Below is a small trained network, with its code and all its weights. Each question gives an input and a target symbol and asks what happens when units are switched off, that is, made to give their printed mean instead of their output.

import numpy as np


def w(rows, s, z=0):
    codes = np.array(rows[::2]) - 128.0
    scale = np.full(codes.shape[1], s)
    scale[-1] = z or s
    return codes * scale


def f(y):
    return y / 2 * (1 + np.tanh(0.7978845608 * (y + 0.044715 * y**3)))


def softmax(a):
    e = np.exp(a - a.max(-1, keepdims=True))
    return e / e.sum(-1, keepdims=True)


def log_softmax(a):
    a = a - a.max(-1, keepdims=True)
    return a - np.log(np.exp(a).sum(-1, keepdims=True))


def net(x, mask):
    ids = ['γζηλμπφω'.index(c) for c in x.split()]
    T = len(ids)
    res = E[ids] + P[:T]
    q, k, v = (res @ M[0].T for M in (Q, K, V))
    z = softmax(np.where(np.tri(T) > 0, q @ k.T / 2**0.5, -1e9)) @ v
    res = res + np.where(mask[0], z, O[0][:, -1]) @ O[0][:, :-1]
    y = f(res @ A[0][:, :-1].T + A[0][:, -1])
    res = res + np.where(mask[1:17], y, B[0][:, -1]) @ B[0][:, :-1]
    return log_softmax(res[-1] @ U[:, :-1].T + U[:, -1])


Q, K, V, O, A, B = {}, {}, {}, {}, {}, {}
E = w([
[207,225,103,154,127],'γ',
[180,181,132,133,85],'ζ',
[159,145,154,123,60],'η',
[68,154,158,78,39],'λ',
[127,124,161,89,37],'μ',
[247,204,100,144,108],'π',
[70,80,40,95,177],'φ',
[225,171,114,117,80],'ω',
],0.016)
P = w([
[33,232,37,103,126],'0',
[86,82,169,255,87],'1',
[80,84,160,243,92],'2',
[85,108,149,217,84],'3',
[82,123,139,202,77],'4',
[79,133,110,195,85],'5',
[78,130,132,165,78],'6',
[194,183,80,173,124],'7',
],0.0079)
Q[0] = w([
[170,116,246,4,199],'head 0',
[105,84,95,83,176],'head 0',
],0.038)
K[0] = w([
[203,170,193,156,2],'head 0',
[100,134,152,217,119],'head 0',
],0.043)
V[0] = w([
[254,101,103,102,103],'head 0',
[121,39,121,60,21],'head 0',
],0.021)
O[0] = w([
[115,51,31,148,43,2],'head 0',
[30,166,55,255,163,128],'head 0',
],0.0097,0.0094)
A[0] = w([
[117,72,59,132,141,189],'neuron 0',
[107,141,134,165,153,50],'neuron 1',
[146,77,211,252,145,127],'neuron 2',
[153,120,161,157,121,90],'neuron 3',
[123,124,134,165,110,24],'neuron 4',
[128,151,122,122,68,190],'neuron 5',
[93,157,61,92,160,55],'neuron 6',
[82,44,102,159,167,112],'neuron 7',
[150,73,93,68,151,14],'neuron 8',
[99,71,34,170,125,91],'neuron 9',
[116,130,93,194,78,161],'neuron 10',
[128,95,79,147,85,88],'neuron 11',
[150,67,151,151,183,222],'neuron 12',
[174,151,108,156,99,253],'neuron 13',
[115,89,137,161,182,60],'neuron 14',
[119,150,119,148,116,18],'neuron 15',
],0.014,0.0053)
B[0] = w([
[100,146,119,40,169,149],'neuron 0',
[185,109,125,79,119,238],'neuron 1',
[73,89,102,69,152,252],'neuron 2',
[111,122,106,129,136,152],'neuron 3',
[161,142,138,143,138,132],'neuron 4',
[122,113,147,164,71,221],'neuron 5',
[97,60,83,84,159,159],'neuron 6',
[99,65,124,72,155,142],'neuron 7',
[134,70,102,227,240,204],'neuron 8',
[217,190,197,67,142,156],'neuron 9',
[166,152,69,251,169,180],'neuron 10',
[157,163,37,58,161,180],'neuron 11',
[128,204,149,157,130,137],'neuron 12',
[71,96,157,104,82,225],'neuron 13',
[172,159,136,149,106,159],'neuron 14',
[131,80,139,140,152,152],'neuron 15',
],0.019,0.011)
U = w([
[157,168,172,72,80,103],'γ',
[138,158,186,142,156,44],'ζ',
[104,97,140,92,71,75],'η',
[49,173,141,160,72,157],'λ',
[140,193,254,111,116,151],'μ',
[79,138,202,46,138,173],'π',
[102,153,223,83,37,254],'φ',
[192,105,248,86,112,63],'ω',
],0.0058,0.0064)

Each question gives the input, a string of symbols that net reads in full, and the target symbol t.
The units are the heads (2 rows each of Q, K, V and O) and the neurons (one row each of A and B). Each row of codes is followed by its name. A weight is (code - 128) times the scale printed after its matrix; where a second scale follows, it is the last column's (O, A, B and U).
mask holds one flag per unit, heads first, then neurons. A switched-off unit (its flag False) gives its mean, the last column of its rows in O or B, instead of its output. The means were averaged over made-up inputs and are rounded, as every weight is.
A unit's drop is (log p(t) with every unit on - log p(t) with that unit switched off) / (log p(t) with every unit on - log p(t) with every unit switched off).
The circuit of an input: a set's keep is (log p(t) with only the set's units on - log p(t) with every unit switched off) / (log p(t) with every unit on - log p(t) with every unit switched off). Starting from the 12 units with the biggest drops (on a tie, the unit counted first), units are removed one at a time, each time the one whose removal leaves the highest keep (on an exact tie, the one counted first), for as long as the keep stays at least 0.8.
units of the circuit, in order: the units of the circuit, biggest drop first
unit that matters most: the unit with the biggest drop
k most important neurons: the k neurons with the biggest drops, biggest first
drop when u is switched off: that unit's drop, to one decimal
input λ γ γ, target π: unit that matters most	neuron 2
input π μ μ ζ, target η: 2 most important neurons	neuron 8; neuron 11
input μ λ η, target ζ: units of the circuit, in order	neuron 10; head 0; neuron 9
input π μ ω ω γ λ μ ω, target η: units of the circuit, in order	head 0; neuron 8; neuron 13
input π ζ ζ λ ω μ π, target η: units of the circuit, in order	head 0; neuron 8; neuron 13
input π π ω μ, target η: units of the circuit, in order	head 0; neuron 8; neuron 11
input μ ω λ, target ζ: 2 most important neurons	neuron 10; neuron 9
input ζ ω μ ζ μ, target φ: units of the circuit, in order	head 0; neuron 8; neuron 10; neuron 5
input φ μ λ φ, target μ: units of the circuit, in order	head 0; neuron 12; neuron 2
input ω ω γ, target γ: units of the circuit, in order	head 0; neuron 9; neuron 11
input π π γ, target η: units of the circuit, in order	head 0; neuron 8; neuron 13
input λ η ω, target π: units of the circuit, in order	neuron 2; head 0
input μ π γ, target ζ: 2 most important neurons	neuron 10; neuron 9
input μ ζ π γ ω, target ζ: unit that matters most	head 0
input λ μ μ λ γ π ω ω, target π: 3 most important neurons	neuron 2; neuron 5; neuron 10
input λ ω ω λ γ, target π: units of the circuit, in order	head 0; neuron 2
input η η λ λ ζ γ γ ω, target λ: 3 most important neurons	neuron 10; neuron 1; neuron 9
input ω λ λ μ ω ω ω ζ, target γ: 3 most important neurons	neuron 9; neuron 11; neuron 10
input η λ γ λ μ λ, target λ: 2 most important neurons	neuron 10; neuron 1
input ζ η η λ π ω ω ω, target φ: unit that matters most	neuron 13
input ω λ π λ γ λ λ γ, target γ: 3 most important neurons	neuron 9; neuron 11; neuron 10
input γ μ ω λ η, target ω: drop when neuron 14 is switched off	0.0
input ζ λ γ, target φ: drop when head 0 is switched off	0.4
input ω λ π, target γ: drop when neuron 11 is switched off	0.5
input λ γ π, target π: drop when neuron 2 is switched off	1.5
